Below are the code and all the weights of a small trained network. Each question names an input and a class and asks about switching units off, where a switched-off unit gives its printed mean instead of its output.

import numpy as np


def w(rows, s, z=0):
    codes = np.array(rows[::2]) - 128.0
    scale = np.full(codes.shape[1], s)
    scale[-1] = z or s
    return codes * scale


def norm(h):
    return h / np.sqrt((h * h).mean(-1, keepdims=True) + 1e-5)


def f(y):
    return y / 2 * (1 + np.tanh(0.7978845608 * (y + 0.044715 * y**3)))


def log_softmax(a):
    a = a - a.max(-1, keepdims=True)
    return a - np.log(np.exp(a).sum(-1, keepdims=True))


def net(x, mask):
    res = np.array(x, float).reshape(1, 3) / 4 @ E
    u = 0
    for l in range(3):
        y = f(norm(res) @ A[l][:, :-1].T + A[l][:, -1])
        res = res + np.where(mask[u : u + 5], y, B[l][:, -1]) @ B[l][:, :-1]
        u += 5
    return log_softmax(norm(res)[-1] @ U[:, :-1].T + U[:, -1])


A, B = {}, {}
E = w([
[130,68,195],'x0',
[117,251,254],'x1',
[209,140,122],'x2',
],0.011)
A[0] = w([
[116,119,142,87],'L0N1',
[232,125,141,26],'L0N2',
[140,79,132,116],'L0N3',
[167,22,242,16],'L0N4',
[1,104,147,8],'L0N5',
],0.017,0.012)
B[0] = w([
[160,168,119,86],'L0N1',
[255,169,103,143],'L0N2',
[110,129,86,188],'L0N3',
[72,34,220,254],'L0N4',
[3,141,127,191],'L0N5',
],0.028,0.0029)
A[1] = w([
[209,116,140,2],'L1N1',
[115,252,27,30],'L1N2',
[122,202,37,42],'L1N3',
[154,122,114,76],'L1N4',
[130,126,124,31],'L1N5',
],0.014,0.0069)
B[1] = w([
[168,130,228,116],'L1N1',
[114,16,227,253],'L1N2',
[89,45,225,205],'L1N3',
[141,138,156,100],'L1N4',
[157,140,255,76],'L1N5',
],0.032,0.0032)
A[2] = w([
[25,135,115,249],'L2N1',
[214,86,167,106],'L2N2',
[254,117,140,138],'L2N3',
[139,217,243,138],'L2N4',
[127,158,98,3],'L2N5',
],0.021,0.0043)
B[2] = w([
[180,180,173,248],'L2N1',
[139,210,194,181],'L2N2',
[56,253,159,163],'L2N3',
[120,85,35,211],'L2N4',
[87,67,190,123],'L2N5',
],0.031,0.012)
U = w([
[144,96,1,252],'0',
[84,41,195,27],'1',
[111,222,134,95],'2',
[150,140,133,127],'3',
],0.018,0.0017)

Each question gives the input, the list of numbers given to net, and the class t.
The units are the neurons (one row each of A and B). Each row of codes is followed by its name. A weight is (code - 128) times the scale printed after its matrix; where a second scale follows, it is the last column's (A, B and U).
mask holds one flag per neuron, layer by layer. A switched-off neuron (its flag False) gives its mean, the last column of its row in B, instead of its output. The means were averaged over made-up inputs and are rounded, as every weight is.
A unit's drop is (log p(t) with every unit on - log p(t) with that unit switched off) / (log p(t) with every unit on - log p(t) with every unit switched off).
The circuit of an input: a set's keep is (log p(t) with only the set's units on - log p(t) with every unit switched off) / (log p(t) with every unit on - log p(t) with every unit switched off). Starting from the 12 units with the biggest drops (on a tie, the unit counted first), units are removed one at a time, each time the one whose removal leaves the highest keep (on an exact tie, the one counted first), for as long as the keep stays at least 0.8.
units of the circuit, in order: the units of the circuit, biggest drop first
unit that matters most: the unit with the biggest drop
k most important neurons: the k neurons with the biggest drops, biggest first
top k neurons in layer l: the k neurons of layer l with the biggest drops, biggest first
drop when u is switched off: that unit's drop, to one decimal
input [-8,8,0], class 0: units of the circuit, in order => (L2N4)
input [1,-3,-3], class 3: units of the circuit, in order => (L2N3 L0N4 L2N1)
input [-1,4,2], class 0: 2 most important neurons => (L2N2 L2N3)
input [-1,-5,-1], class 0: 3 most important neurons => (L0N5 L2N2 L2N3)
input [-7,6,-6], class 1: 3 most important neurons => (L1N2 L0N4 L0N5)
input [-8,-7,-6], class 1: 2 most important neurons => (L0N4 L1N3)
input [-6,3,-5], class 1: 2 most important neurons => (L0N4 L1N2)
input [2,-6,6], class 0: 2 most important neurons => (L1N2 L0N3)
input [-8,-6,-4], class 1: 3 most important neurons => (L0N4 L1N3 L2N4)
input [-3,-3,-2], class 3: 2 most important neurons => (L2N4 L2N3)
input [0,-2,-1], class 3: 4 most important neurons => (L2N4 L0N3 L2N3 L1N2)
input [-7,1,7], class 1: 4 most important neurons => (L0N4 L1N2 L1N3 L2N1)
input [-7,-4,-7], class 1: top 2 neurons in layer 2 => (L2N2 L2N3)
input [-2,-5,-8], class 2: unit that matters most => L2N1
input [1,-4,-8], class 2: drop when L2N1 is switched off => 0.1
input [-8,0,-4], class 1: drop when L0N4 is switched off => 1.1
input [1,-2,-4], class 2: drop when L0N5 is switched off => 0.2
input [5,-8,0], class 0: drop when L2N5 is switched off => 0.0
